Below are the code and all the weights of a small trained network. Each question names an input and a class and asks about switching units off, where a switched-off unit gives its printed mean instead of its output.

import numpy as np


def w(rows, s, z=0):
    codes = np.array(rows[::2]) - 128.0
    scale = np.full(codes.shape[1], s)
    scale[-1] = z or s
    return codes * scale


def norm(h):
    return h / np.sqrt((h * h).mean(-1, keepdims=True) + 1e-5)


def f(y):
    return y / 2 * (1 + np.tanh(0.7978845608 * (y + 0.044715 * y**3)))


def log_softmax(a):
    a = a - a.max(-1, keepdims=True)
    return a - np.log(np.exp(a).sum(-1, keepdims=True))


def net(x, mask):
    res = np.array(x, float).reshape(1, 3) / 4 @ E
    u = 0
    for l in range(2):
        y = f(norm(res) @ A[l][:, :-1].T + A[l][:, -1])
        res = res + np.where(mask[u : u + 10], y, B[l][:, -1]) @ B[l][:, :-1]
        u += 10
    return log_softmax(norm(res)[-1] @ U[:, :-1].T + U[:, -1])


A, B = {}, {}
E = w([
[193,107,76],'x0',
[92,195,38],'x1',
[198,255,196],'x2',
],0.0078)
A[0] = w([
[79,142,167,71],'L0N0',
[242,122,35,48],'L0N1',
[248,70,79,115],'L0N2',
[86,91,159,202],'L0N3',
[130,123,141,62],'L0N4',
[154,175,145,246],'L0N5',
[215,116,84,35],'L0N6',
[179,65,199,3],'L0N7',
[192,120,90,8],'L0N8',
[157,75,190,20],'L0N9',
],0.012,0.0063)
B[0] = w([
[71,160,140,121],'L0N0',
[10,172,195,189],'L0N1',
[4,100,184,215],'L0N2',
[69,54,134,212],'L0N3',
[130,182,81,103],'L0N4',
[104,47,130,255],'L0N5',
[39,254,180,139],'L0N6',
[143,61,226,152],'L0N7',
[50,246,136,117],'L0N8',
[105,107,216,140],'L0N9',
],0.008,0.0054)
A[1] = w([
[55,49,136,67],'L1N0',
[128,74,99,133],'L1N1',
[63,144,209,196],'L1N2',
[181,199,193,201],'L1N3',
[171,165,144,128],'L1N4',
[173,179,167,153],'L1N5',
[137,122,163,3],'L1N6',
[119,125,110,43],'L1N7',
[222,80,103,83],'L1N8',
[87,207,9,175],'L1N9',
],0.014,0.0041)
B[1] = w([
[183,220,74,253],'L1N0',
[220,167,165,173],'L1N1',
[73,228,50,255],'L1N2',
[141,55,38,180],'L1N3',
[132,65,89,130],'L1N4',
[112,91,43,149],'L1N5',
[102,126,134,120],'L1N6',
[139,97,132,117],'L1N7',
[112,201,95,132],'L1N8',
[105,62,254,215],'L1N9',
],0.0083,0.0082)
U = w([
[65,183,93,221],'0',
[165,45,2,133],'1',
[97,72,241,187],'2',
[185,252,145,154],'3',
[176,170,201,60],'4',
[186,157,186,10],'5',
[185,149,182,16],'6',
],0.017,0.014)

Each question gives the input, the list of numbers given to net, and the class t.
The units are the neurons (one row each of A and B). Each row of codes is followed by its name. A weight is (code - 128) times the scale printed after its matrix; where a second scale follows, it is the last column's (A, B and U).
mask holds one flag per neuron, layer by layer. A switched-off neuron (its flag False) gives its mean, the last column of its row in B, instead of its output. The means were averaged over made-up inputs and are rounded, as every weight is.
A unit's drop is (log p(t) with every unit on - log p(t) with that unit switched off) / (log p(t) with every unit on - log p(t) with every unit switched off).
The circuit of an input: a set's keep is (log p(t) with only the set's units on - log p(t) with every unit switched off) / (log p(t) with every unit on - log p(t) with every unit switched off). Starting from the 12 units with the biggest drops (on a tie, the unit counted first), units are removed one at a time, each time the one whose removal leaves the highest keep (on an exact tie, the one counted first), for as long as the keep stays at least 0.8.
circuit, biggest first: the units of the circuit, biggest drop first
most important unit: the unit with the biggest drop
top k neurons: the k neurons with the biggest drops, biggest first
k most important neurons of layer l: the k neurons of layer l with the biggest drops, biggest first
drop of u: that unit's drop, to one decimal
input [1,-7,-8], class 1: circuit, biggest first : [L1N9]
input [-3,-1,-3], class 3: 2 most important neurons of layer 0 : [L0N2; L0N5]
input [-8,-7,-6], class 0: 2 most important neurons of layer 1 : [L1N9; L1N0]
input [2,4,2], class 2: top 3 neurons : [L0N3; L1N9; L0N2]
input [6,-8,6], class 2: 3 most important neurons of layer 0 : [L0N2; L0N7; L0N5]
input [-2,7,-5], class 2: circuit, biggest first : [L1N9; L1N2; L0N5; L0N2]
input [-6,-5,8], class 1: top 2 neurons : [L1N3; L0N2]
input [-5,6,-3], class 2: top 3 neurons : [L1N9; L0N2; L1N2]
input [0,-3,-3], class 3: top 4 neurons : [L1N0; L1N1; L0N5; L1N3]
input [-6,-5,4], class 0: 2 most important neurons of layer 1 : [L1N2; L1N9]
input [-2,-3,0], class 3: 2 most important neurons of layer 0 : [L0N2; L0N1]
input [-6,-4,-3], class 0: top 2 neurons : [L0N3; L1N9]
input [-3,4,5], class 1: top 2 neurons : [L0N2; L0N1]
input [3,7,-1], class 2: most important unit : L1N9
input [4,6,-4], class 2: top 2 neurons : [L1N9; L1N2]
input [1,-2,2], class 3: 2 most important neurons of layer 0 : [L0N5; L0N1]
input [-4,-3,-5], class 1: 2 most important neurons of layer 1 : [L1N9; L1N2]
input [-2,-1,-8], class 1: drop of L1N2 : 0.2
input [5,-3,4], class 0: drop of L0N2 : 0.0
input [-4,0,-6], class 1: drop of L0N3 : 0.1
input [4,-1,-2], class 0: top neuron : [L0N2]
